Below are the code and all the weights of a small trained network. Each question names an input and a target symbol and asks about switching units off, where a switched-off unit gives its printed mean instead of its output.

import numpy as np


def w(rows, s, z=0):
    codes = np.array(rows[::2]) - 128.0
    scale = np.full(codes.shape[1], s)
    scale[-1] = z or s
    return codes * scale


def norm(h):
    return h / np.sqrt((h * h).mean(-1, keepdims=True) + 1e-5)


def f(y):
    return np.maximum(y, 0)


def softmax(a):
    e = np.exp(a - a.max(-1, keepdims=True))
    return e / e.sum(-1, keepdims=True)


def log_softmax(a):
    a = a - a.max(-1, keepdims=True)
    return a - np.log(np.exp(a).sum(-1, keepdims=True))


def net(x, mask):
    ids = ['αζηθλπστφω'.index(c) for c in x.split()]
    T = len(ids)
    res = E[ids] + P[:T]
    u = 0
    for l in range(2):
        r = norm(res)
        for j in range(2):
            rows = slice(3 * j, 3 * j + 3)
            q, k, v = (r @ M[l][rows].T for M in (Q, K, V))
            z = softmax(np.where(np.tri(T) > 0, q @ k.T / 3**0.5, -1e9)) @ v
            o = O[l][rows]
            res = res + np.where(mask[u + j], z, o[:, -1]) @ o[:, :-1]
        u += 2
        y = f(norm(res) @ A[l][:, :-1].T + A[l][:, -1])
        res = res + np.where(mask[u : u + 8], y, B[l][:, -1]) @ B[l][:, :-1]
        u += 8
    return log_softmax(norm(res)[-1] @ U[:, :-1].T + U[:, -1])


Q, K, V, O, A, B = {}, {}, {}, {}, {}, {}
E = w([
[70,98,3,88,151,208,137,127,166,98,115],'α',
[187,122,169,78,64,151,109,55,91,106,159],'ζ',
[148,35,149,162,198,169,110,45,179,144,152],'η',
[150,126,183,110,141,229,79,106,208,143,121],'θ',
[144,63,145,89,117,54,103,145,93,180,96],'λ',
[22,173,128,143,133,102,120,16,139,89,146],'π',
[122,175,182,164,174,118,91,134,162,49,50],'σ',
[53,86,207,120,136,162,187,153,180,118,104],'τ',
[125,225,95,65,209,149,100,116,177,142,168],'φ',
[120,211,41,164,80,157,55,80,190,146,67],'ω',
],0.018)
P = w([
[60,7,184,84,203,117,47,201,66,125,239],'0',
[76,65,160,115,89,135,78,189,85,153,155],'1',
[68,112,168,134,64,145,92,176,118,167,127],'2',
[70,143,179,143,99,157,116,163,129,167,110],'3',
[103,157,165,140,139,141,123,153,159,145,111],'4',
[134,163,137,110,175,129,147,147,185,120,117],'5',
[150,199,136,107,194,143,174,133,173,135,102],'6',
[153,220,139,110,184,138,136,72,187,146,48],'7',
[123,185,145,189,178,154,156,114,254,121,84],'8',
],0.0089)
Q[0] = w([
[141,109,144,133,188,104,107,138,155,206,162],'L0H1',
[132,129,127,49,134,140,89,133,172,179,227],'L0H1',
[94,194,150,140,146,181,126,121,223,68,86],'L0H1',
[113,169,215,114,155,197,140,101,232,101,100],'L0H2',
[138,136,70,1,165,81,165,145,111,127,94],'L0H2',
[76,124,175,121,108,48,105,181,104,140,68],'L0H2',
],0.0096)
K[0] = w([
[136,91,138,215,250,102,57,202,69,103,82],'L0H1',
[133,147,161,126,136,138,11,192,91,60,149],'L0H1',
[164,192,123,174,145,172,196,104,214,90,102],'L0H1',
[199,180,158,113,173,89,186,39,197,160,68],'L0H2',
[173,121,50,112,146,79,168,203,87,120,199],'L0H2',
[101,119,147,34,93,72,79,108,53,255,84],'L0H2',
],0.0084)
V[0] = w([
[151,157,203,103,103,102,199,184,106,110,118],'L0H1',
[194,233,104,158,101,177,100,157,86,81,203],'L0H1',
[109,164,143,112,66,158,243,112,122,130,232],'L0H1',
[115,116,89,156,152,115,199,174,164,164,43],'L0H2',
[255,128,127,127,96,44,174,68,146,132,98],'L0H2',
[71,58,122,58,150,26,40,202,40,228,81],'L0H2',
],0.0067)
O[0] = w([
[149,196,166,83,153,168,142,134,228,131,232,84],'L0H1',
[9,135,169,39,110,174,118,90,80,234,116,24],'L0H1',
[59,124,133,51,120,91,145,116,163,106,163,49],'L0H1',
[115,114,63,192,226,161,118,134,238,115,132,111],'L0H2',
[115,100,182,135,206,215,191,73,2,148,103,1],'L0H2',
[205,197,84,147,191,88,214,183,94,126,113,100],'L0H2',
],0.0071,0.0058)
A[0] = w([
[149,31,124,216,130,144,178,223,160,145,65,177],'L0N1',
[242,75,146,148,80,200,148,90,64,93,111,201],'L0N2',
[125,233,76,56,174,54,96,160,64,228,147,89],'L0N3',
[124,172,89,177,112,194,147,153,230,155,63,125],'L0N4',
[24,190,74,137,158,64,85,116,123,45,119,253],'L0N5',
[150,3,95,80,99,78,189,92,156,164,156,77],'L0N6',
[232,107,254,176,153,171,75,91,161,108,82,84],'L0N7',
[137,96,148,160,85,163,227,138,153,162,128,148],'L0N8',
],0.006,0.0026)
B[0] = w([
[136,143,59,146,222,99,99,97,88,135,120,248],'L0N1',
[136,166,196,70,108,140,146,123,230,107,176,182],'L0N2',
[140,98,116,95,158,84,138,160,213,197,144,158],'L0N3',
[177,45,74,123,160,119,101,133,82,120,100,253],'L0N4',
[94,111,115,121,79,115,254,123,203,149,140,243],'L0N5',
[114,161,172,163,112,70,64,75,74,156,148,148],'L0N6',
[80,158,89,73,142,58,115,182,107,111,199,254],'L0N7',
[127,103,218,146,115,109,73,87,105,162,128,157],'L0N8',
],0.0082,0.0068)
Q[1] = w([
[76,91,100,148,184,54,152,161,184,59,61],'L1H1',
[109,129,116,151,109,143,187,83,56,133,135],'L1H1',
[134,129,122,207,155,143,63,113,128,104,187],'L1H1',
[80,45,99,140,161,80,116,96,216,117,59],'L1H2',
[98,136,124,113,128,135,245,167,113,98,85],'L1H2',
[162,137,57,170,112,195,142,129,89,158,156],'L1H2',
],0.012)
K[1] = w([
[154,133,108,98,161,191,151,1,165,110,93],'L1H1',
[161,79,105,175,103,76,157,120,66,176,179],'L1H1',
[137,166,125,166,168,45,57,119,77,13,114],'L1H1',
[99,145,66,139,185,169,99,50,174,101,59],'L1H2',
[171,16,80,60,106,179,209,94,156,188,165],'L1H2',
[147,46,78,169,128,43,141,179,39,157,62],'L1H2',
],0.0087)
V[1] = w([
[82,62,242,213,163,106,128,90,147,186,159],'L1H1',
[190,215,140,197,121,10,123,68,169,217,166],'L1H1',
[194,52,129,173,112,133,36,160,115,177,195],'L1H1',
[113,102,46,153,124,76,170,68,112,165,254],'L1H2',
[103,145,118,36,183,79,162,223,113,151,108],'L1H2',
[149,69,115,70,107,177,87,91,168,151,190],'L1H2',
],0.0078)
O[1] = w([
[111,250,114,118,142,77,127,104,151,71,145,54],'L1H1',
[89,149,213,101,154,124,141,64,105,113,94,252],'L1H1',
[129,127,121,67,167,142,85,135,115,64,115,218],'L1H1',
[55,91,125,122,100,138,183,65,91,74,117,253],'L1H2',
[92,145,113,115,177,170,126,140,171,162,161,213],'L1H2',
[108,127,123,79,112,130,140,186,75,117,100,230],'L1H2',
],0.014,0.0031)
A[1] = w([
[198,64,109,128,142,122,63,51,87,172,70,141],'L1N1',
[73,134,159,169,123,131,97,163,159,115,66,197],'L1N2',
[148,182,217,80,57,88,148,133,2,131,150,114],'L1N3',
[200,102,114,37,185,201,29,153,138,145,148,48],'L1N4',
[106,128,220,133,124,94,145,172,64,41,123,62],'L1N5',
[140,117,147,139,173,173,29,56,158,226,226,1],'L1N6',
[60,149,56,143,148,135,167,177,103,117,81,70],'L1N7',
[69,110,169,164,169,156,49,63,165,169,176,73],'L1N8',
],0.0088,0.0042)
B[1] = w([
[100,201,167,186,115,172,143,130,178,111,41,213],'L1N1',
[174,144,95,61,83,137,159,98,131,158,137,254],'L1N2',
[254,149,139,154,97,196,97,76,149,127,138,217],'L1N3',
[61,187,160,216,86,88,154,177,71,172,143,243],'L1N4',
[160,129,105,142,82,160,98,86,87,190,149,227],'L1N5',
[140,147,166,217,125,121,35,53,65,196,175,207],'L1N6',
[159,98,144,160,149,130,127,118,105,153,213,201],'L1N7',
[115,194,115,132,88,116,90,91,103,200,148,214],'L1N8',
],0.0099,0.0054)
U = w([
[138,32,111,145,109,128,116,143,119,107,148,199],'α',
[206,128,151,94,78,163,145,136,136,118,147,192],'ζ',
[112,141,93,89,144,99,80,88,102,61,103,121],'η',
[104,153,138,109,76,69,107,215,114,99,115,159],'θ',
[136,150,173,148,175,155,197,159,97,99,107,255],'λ',
[119,127,150,150,54,49,188,119,125,106,132,93],'π',
[108,153,109,201,121,110,82,110,135,151,173,43],'σ',
[152,171,129,118,112,141,124,153,254,59,152,102],'τ',
[89,124,140,32,155,137,131,121,151,182,104,29],'φ',
[127,125,164,126,109,115,97,132,167,119,14,41],'ω',
],0.0091,0.0024)

Each question gives the input, a string of symbols that net reads in full, and the target symbol t.
The units are the heads (3 rows each of Q, K, V and O) and the neurons (one row each of A and B). Each row of codes is followed by its name. A weight is (code - 128) times the scale printed after its matrix; where a second scale follows, it is the last column's (O, A, B and U).
mask holds one flag per unit, layer by layer, with each layer's heads first. A switched-off unit (its flag False) gives its mean, the last column of its rows in O or B, instead of its output. The means were averaged over made-up inputs and are rounded, as every weight is.
A unit's drop is (log p(t) with every unit on - log p(t) with that unit switched off) / (log p(t) with every unit on - log p(t) with every unit switched off).
The circuit of an input: a set's keep is (log p(t) with only the set's units on - log p(t) with every unit switched off) / (log p(t) with every unit on - log p(t) with every unit switched off). Starting from the 12 units with the biggest drops (on a tie, the unit counted first), units are removed one at a time, each time the one whose removal leaves the highest keep (on an exact tie, the one counted first), for as long as the keep stays at least 0.8.
units of the circuit, in order: the units of the circuit, biggest drop first
most important unit: the unit with the biggest drop
top k neurons: the k neurons with the biggest drops, biggest first
top k neurons in layer l: the k neurons of layer l with the biggest drops, biggest first
heads that matter: for each layer, one digit per head in row order, 1 if its drop is at least 0.15 and else 0, layers parted by /
input α σ θ λ, target λ: units of the circuit, in order : [L0H2]
input ζ η η φ σ τ λ ζ τ, target ζ: top 2 neurons : [L1N3 L1N5]
input τ θ σ θ α τ, target α: units of the circuit, in order : [L0N7 L1H1]
input ζ η σ τ α σ, target α: units of the circuit, in order : [L0N7 L1H1]
input π ζ α ζ η θ, target θ: units of the circuit, in order : [L1N4 L1H2 L0H2]
input σ φ τ σ θ η σ, target η: top 4 neurons : [L0N7 L0N2 L0N5 L0N4]
input ω η η σ π, target π: top 2 neurons : [L0N5 L0N7]
input ω η τ τ σ, target τ: heads that matter : 10 / 00
input τ θ τ σ τ λ φ τ, target φ: heads that matter : 00 / 10
input λ τ η π τ λ τ ζ τ, target ζ: heads that matter : 01 / 01
input σ η λ λ λ σ θ σ, target θ: heads that matter : 00 / 01
input σ ω ω τ, target ω: heads that matter : 00 / 01
input λ λ λ τ η ζ σ τ, target σ: heads that matter : 01 / 01
input τ π α σ η τ, target η: heads that matter : 01 / 10
input ζ ω φ σ, target φ: most important unit : L0N5
input ζ τ τ τ σ τ ζ, target τ: top 3 neurons : [L0N4 L0N1 L0N8]
input ω θ σ, target θ: heads that matter : 10 / 11
input σ φ π σ η τ, target η: heads that matter : 00 / 10
input σ φ η σ ζ σ, target ζ: top 2 neurons : [L0N7 L1N3]
input ζ σ φ τ, target φ: top neuron in layer 0 : [L0N3]
input ζ σ θ ζ, target σ: top 2 neurons : [L0N5 L1N6]
input σ α η τ η φ, target σ: heads that matter : 10 / 01
input τ τ φ σ λ ω τ τ τ, target τ: heads that matter : 11 / 10
input τ σ σ α λ τ σ σ, target σ: heads that matter : 01 / 11
input θ π θ λ λ φ, target φ: heads that matter : 00 / 00
input η τ α σ ω η φ, target σ: heads that matter : 10 / 00
input ω ζ σ, target ζ: most important unit : L0H2
